Below are the code and all the weights of a small trained network. Each question names an input and a class and asks about switching units off, where a switched-off unit gives its printed mean instead of its output.

import numpy as np


def w(rows, s, z=0):
    codes = np.array(rows[::2]) - 128.0
    scale = np.full(codes.shape[1], s)
    scale[-1] = z or s
    return codes * scale


def norm(h):
    return h / np.sqrt((h * h).mean(-1, keepdims=True) + 1e-5)


def f(y):
    return y / 2 * (1 + np.tanh(0.7978845608 * (y + 0.044715 * y**3)))


def log_softmax(a):
    a = a - a.max(-1, keepdims=True)
    return a - np.log(np.exp(a).sum(-1, keepdims=True))


def net(x, mask):
    res = np.array(x, float).reshape(1, 8) / 4 @ E
    u = 0
    for l in range(3):
        y = f(norm(res) @ A[l][:, :-1].T + A[l][:, -1])
        res = res + np.where(mask[u : u + 4], y, B[l][:, -1]) @ B[l][:, :-1]
        u += 4
    return log_softmax(norm(res)[-1] @ U[:, :-1].T + U[:, -1])


A, B = {}, {}
E = w([
[2,96,245],'x0',
[125,126,130],'x1',
[128,127,129],'x2',
[91,92,93],'x3',
[124,126,128],'x4',
[133,131,124],'x5',
[127,130,127],'x6',
[92,191,94],'x7',
],0.00085)
A[0] = w([
[238,169,205,47],'L0N1',
[145,253,49,125],'L0N2',
[149,168,197,224],'L0N3',
[34,122,226,252],'L0N4',
],0.002,0.0018)
B[0] = w([
[67,192,114,100],'L0N1',
[151,73,181,151],'L0N2',
[221,199,153,203],'L0N3',
[254,158,72,248],'L0N4',
],0.0021,0.0014)
A[1] = w([
[82,147,209,246],'L1N1',
[100,45,116,167],'L1N2',
[27,1,38,121],'L1N3',
[192,96,158,185],'L1N4',
],0.0025,0.0012)
B[1] = w([
[169,100,43,176],'L1N1',
[181,176,126,127],'L1N2',
[215,252,219,96],'L1N3',
[133,54,98,255],'L1N4',
],0.0023,0.00088)
A[2] = w([
[102,192,121,52],'L2N1',
[3,66,224,147],'L2N2',
[60,218,46,189],'L2N3',
[193,41,87,253],'L2N4',
],0.0029,0.0015)
B[2] = w([
[136,98,152,100],'L2N1',
[219,102,5,97],'L2N2',
[109,26,178,139],'L2N3',
[34,133,151,255],'L2N4',
],0.0028,0.0026)
U = w([
[56,41,207,242],'0',
[20,145,184,214],'1',
[250,80,6,186],'2',
[164,233,253,136],'3',
[16,105,215,30],'4',
[19,158,196,14],'5',
[32,106,218,3],'6',
],0.003)

Each question gives the input, the list of numbers given to net, and the class t.
The units are the neurons (one row each of A and B). Each row of codes is followed by its name. A weight is (code - 128) times the scale printed after its matrix; where a second scale follows, it is the last column's (A, B and U).
mask holds one flag per neuron, layer by layer. A switched-off neuron (its flag False) gives its mean, the last column of its row in B, instead of its output. The means were averaged over made-up inputs and are rounded, as every weight is.
A unit's drop is (log p(t) with every unit on - log p(t) with that unit switched off) / (log p(t) with every unit on - log p(t) with every unit switched off).
The circuit of an input: a set's keep is (log p(t) with only the set's units on - log p(t) with every unit switched off) / (log p(t) with every unit on - log p(t) with every unit switched off). Starting from all 12 units, units are removed one at a time, each time the one whose removal leaves the highest keep (on an exact tie, the one counted first), for as long as the keep stays at least 0.8.
circuit, biggest first: the units of the circuit, biggest drop first
top k neurons: the k neurons with the biggest drops, biggest first
drop when u is switched off: that unit's drop, to one decimal
input [8,-2,6,6,3,5,4,6], class 2: circuit, biggest first -> [L2N2, L2N4]
input [-1,7,-2,8,7,-1,-6,-7], class 3: circuit, biggest first -> [L1N3, L1N2, L2N3, L0N4]
input [7,-6,-3,2,-6,7,0,5], class 2: circuit, biggest first -> [L2N2]
input [-2,6,0,8,2,4,1,5], class 3: top 3 neurons -> [L1N3, L0N4, L2N4]
input [7,-6,6,-5,4,6,6,6], class 2: circuit, biggest first -> [L2N4, L2N2]
input [-3,-3,-1,8,6,2,-5,3], class 3: top 4 neurons -> [L1N3, L0N4, L2N4, L0N3]
input [2,-2,2,7,-6,2,-5,-5], class 3: circuit, biggest first -> [L1N3, L1N2, L2N3]
input [8,2,-7,4,7,2,3,-5], class 2: top 2 neurons -> [L2N2, L2N3]
input [8,-5,-6,-6,-4,-2,-7,7], class 2: top 3 neurons -> [L2N2, L2N4, L1N3]
input [8,-8,5,0,4,1,-1,-5], class 2: top 3 neurons -> [L2N2, L2N3, L0N2]
input [8,4,8,-5,8,-7,-4,1], class 2: drop when L2N2 is switched off -> 1.0
input [8,-7,-6,2,-8,-5,-6,-6], class 2: drop when L1N4 is switched off -> 0.0
input [1,1,-1,8,-8,-4,-7,-4], class 3: drop when L2N3 is switched off -> 0.1
